Below is a small trained network, with its code and all its weights. Each question gives an input and a target symbol and asks what happens when units are switched off, that is, made to give their printed mean instead of their output.

import numpy as np


def w(rows, s, z=0):
    codes = np.array(rows[::2]) - 128.0
    scale = np.full(codes.shape[1], s)
    scale[-1] = z or s
    return codes * scale


def f(y):
    return np.maximum(y, 0)


def softmax(a):
    e = np.exp(a - a.max(-1, keepdims=True))
    return e / e.sum(-1, keepdims=True)


def log_softmax(a):
    a = a - a.max(-1, keepdims=True)
    return a - np.log(np.exp(a).sum(-1, keepdims=True))


def net(x, mask):
    ids = ['ΓΔΛΞΩη'.index(c) for c in x.split()]
    T = len(ids)
    res = E[ids] + P[:T]
    r = res
    for j in range(2):
        rows = slice(4 * j, 4 * j + 4)
        q, k, v = (r @ M[0][rows].T for M in (Q, K, V))
        z = softmax(np.where(np.tri(T) > 0, q @ k.T / 4**0.5, -1e9)) @ v
        o = O[0][rows]
        res = res + np.where(mask[j], z, o[:, -1]) @ o[:, :-1]
    y = f(res @ A[0][:, :-1].T + A[0][:, -1])
    res = res + np.where(mask[2:6], y, B[0][:, -1]) @ B[0][:, :-1]
    return log_softmax(res[-1] @ U[:, :-1].T + U[:, -1])


Q, K, V, O, A, B = {}, {}, {}, {}, {}, {}
E = w([
[97,161,71,195,55,210],'Γ',
[36,212,125,163,196,156],'Δ',
[172,95,199,123,142,204],'Λ',
[149,194,61,227,92,93],'Ξ',
[41,85,162,123,108,108],'Ω',
[202,2,92,148,94,161],'η',
],0.0098)
P = w([
[101,18,233,203,180,99],'0',
[102,169,56,136,168,169],'1',
[34,94,222,223,185,133],'2',
[129,202,68,90,99,183],'3',
[56,114,240,202,131,172],'4',
[175,206,67,43,41,201],'5',
[80,105,255,221,108,142],'6',
[228,156,38,156,177,105],'7',
[132,109,128,128,171,81],'8',
[175,145,58,136,184,111],'9',
],0.008)
Q[0] = w([
[183,137,93,242,90,173],'h1',
[62,104,250,172,76,63],'h1',
[110,123,182,175,150,144],'h1',
[150,156,78,138,158,47],'h1',
[103,128,139,210,48,220],'h2',
[137,163,69,72,89,193],'h2',
[167,176,127,103,132,72],'h2',
[67,132,119,172,167,161],'h2',
],0.016)
K[0] = w([
[224,194,95,81,141,94],'h1',
[110,115,112,6,100,200],'h1',
[114,160,108,77,111,122],'h1',
[141,119,109,152,187,189],'h1',
[136,164,146,25,51,169],'h2',
[61,117,148,107,133,206],'h2',
[117,70,153,181,121,120],'h2',
[146,136,91,50,156,108],'h2',
],0.018)
V[0] = w([
[149,136,143,156,182,248],'h1',
[237,139,184,139,208,109],'h1',
[182,52,115,168,72,182],'h1',
[138,45,104,128,204,121],'h1',
[141,144,190,74,181,229],'h2',
[60,175,231,92,164,135],'h2',
[181,149,124,97,234,122],'h2',
[233,250,160,178,129,129],'h2',
],0.012)
O[0] = w([
[81,113,80,96,223,118,225],'h1',
[160,131,172,103,210,162,87],'h1',
[42,137,133,122,118,184,254],'h1',
[139,148,138,85,118,195,145],'h1',
[125,182,178,41,108,128,161],'h2',
[92,162,155,115,143,35,53],'h2',
[206,171,165,89,138,119,54],'h2',
[140,134,190,131,247,177,113],'h2',
],0.012,0.0051)
A[0] = w([
[54,110,168,133,162,76,92],'n1',
[119,108,222,182,156,24,7],'n2',
[123,105,146,236,180,101,172],'n3',
[131,247,70,188,153,143,24],'n4',
],0.011,0.0011)
B[0] = w([
[104,92,75,74,160,64,217],'n1',
[241,71,103,136,105,220,181],'n2',
[130,246,161,97,83,79,254],'n3',
[160,13,161,124,126,120,210],'n4',
],0.011,0.0073)
U = w([
[93,222,61,125,130,124,38],'Γ',
[254,194,13,74,134,198,144],'Δ',
[126,68,231,115,195,112,88],'Λ',
[173,253,187,126,124,171,255],'Ξ',
[154,56,246,148,52,96,137],'Ω',
[113,69,214,199,128,212,103],'η',
],0.0045,0.0026)

Each question gives the input, a string of symbols that net reads in full, and the target symbol t.
The units are the heads (4 rows each of Q, K, V and O) and the neurons (one row each of A and B). Each row of codes is followed by its name. A weight is (code - 128) times the scale printed after its matrix; where a second scale follows, it is the last column's (O, A, B and U).
mask holds one flag per unit, heads first, then neurons. A switched-off unit (its flag False) gives its mean, the last column of its rows in O or B, instead of its output. The means were averaged over made-up inputs and are rounded, as every weight is.
A unit's drop is (log p(t) with every unit on - log p(t) with that unit switched off) / (log p(t) with every unit on - log p(t) with every unit switched off).
The circuit of an input: a set's keep is (log p(t) with only the set's units on - log p(t) with every unit switched off) / (log p(t) with every unit on - log p(t) with every unit switched off). Starting from all 6 units, units are removed one at a time, each time the one whose removal leaves the highest keep (on an exact tie, the one counted first), for as long as the keep stays at least 0.8.
units of the circuit, in order: the units of the circuit, biggest drop first
unit that matters most: the unit with the biggest drop
k most important neurons: the k neurons with the biggest drops, biggest first
heads that matter: for each layer, one digit per head in row order, 1 if its drop is at least 0.15 and else 0, layers parted by /
drop when u is switched off: that unit's drop, to one decimal
input η Γ η Δ Ξ, target Δ: units of the circuit, in order => n2, h1, h2
input Δ Ξ η Γ, target η: units of the circuit, in order => n4, h2
input Γ Ξ η Ξ η Γ Δ, target Γ: units of the circuit, in order => h1, n1
input Ω η η Γ η, target Γ: heads that matter => 10
input η Γ Δ Ω Ω Ξ, target Ω: units of the circuit, in order => n4, h1
input η η Γ η, target η: units of the circuit, in order => n3, h1
input Ω Ξ η Ξ Ξ, target Ξ: heads that matter => 01
input Γ Ξ Ω, target Ξ: unit that matters most => n3
input η Γ Γ Ξ Δ Δ, target Λ: units of the circuit, in order => h2, n4, n3
input Γ Ω Γ Ω η Λ Γ, target Λ: 2 most important neurons => n1, n3
input Γ η η η Δ, target η: units of the circuit, in order => h2, h1, n3
input Γ Λ Γ Ξ Ω η, target Ω: units of the circuit, in order => h1, h2
input Δ Λ Ω Γ Λ, target Γ: units of the circuit, in order => h1, n1, n4
input η η η η Δ η Λ η Ξ, target η: unit that matters most => h1
input Δ Γ Ω Δ Γ Γ Ξ Δ Ξ Ξ, target Ω: heads that matter => 00
input Λ Λ η Λ Ξ, target Λ: heads that matter => 11
input η Λ Λ Γ Δ, target Γ: heads that matter => 10
input η η η η Γ Λ η, target Λ: 2 most important neurons => n1, n3
input Λ Λ η, target Λ: 3 most important neurons => n3, n1, n2
input η Ξ Γ Λ Ξ, target Λ: 2 most important neurons => n1, n4
input Δ Γ Ξ, target Γ: 2 most important neurons => n3, n1
input Ω Δ Γ, target Δ: most important neuron => n2
input Ω η Δ Ξ Γ Δ Δ, target Δ: 3 most important neurons => n2, n1, n3
input Δ Ω Ξ Ω η Γ, target η: 3 most important neurons => n3, n4, n1
input Λ Γ Ξ Ω Γ, target Ω: drop when h1 is switched off => 0.6
input Γ η Ξ Ξ Γ Γ Ω, target Γ: drop when n1 is switched off => 0.3
input η η Δ η Ω Γ Γ, target Γ: drop when h2 is switched off => 0.1
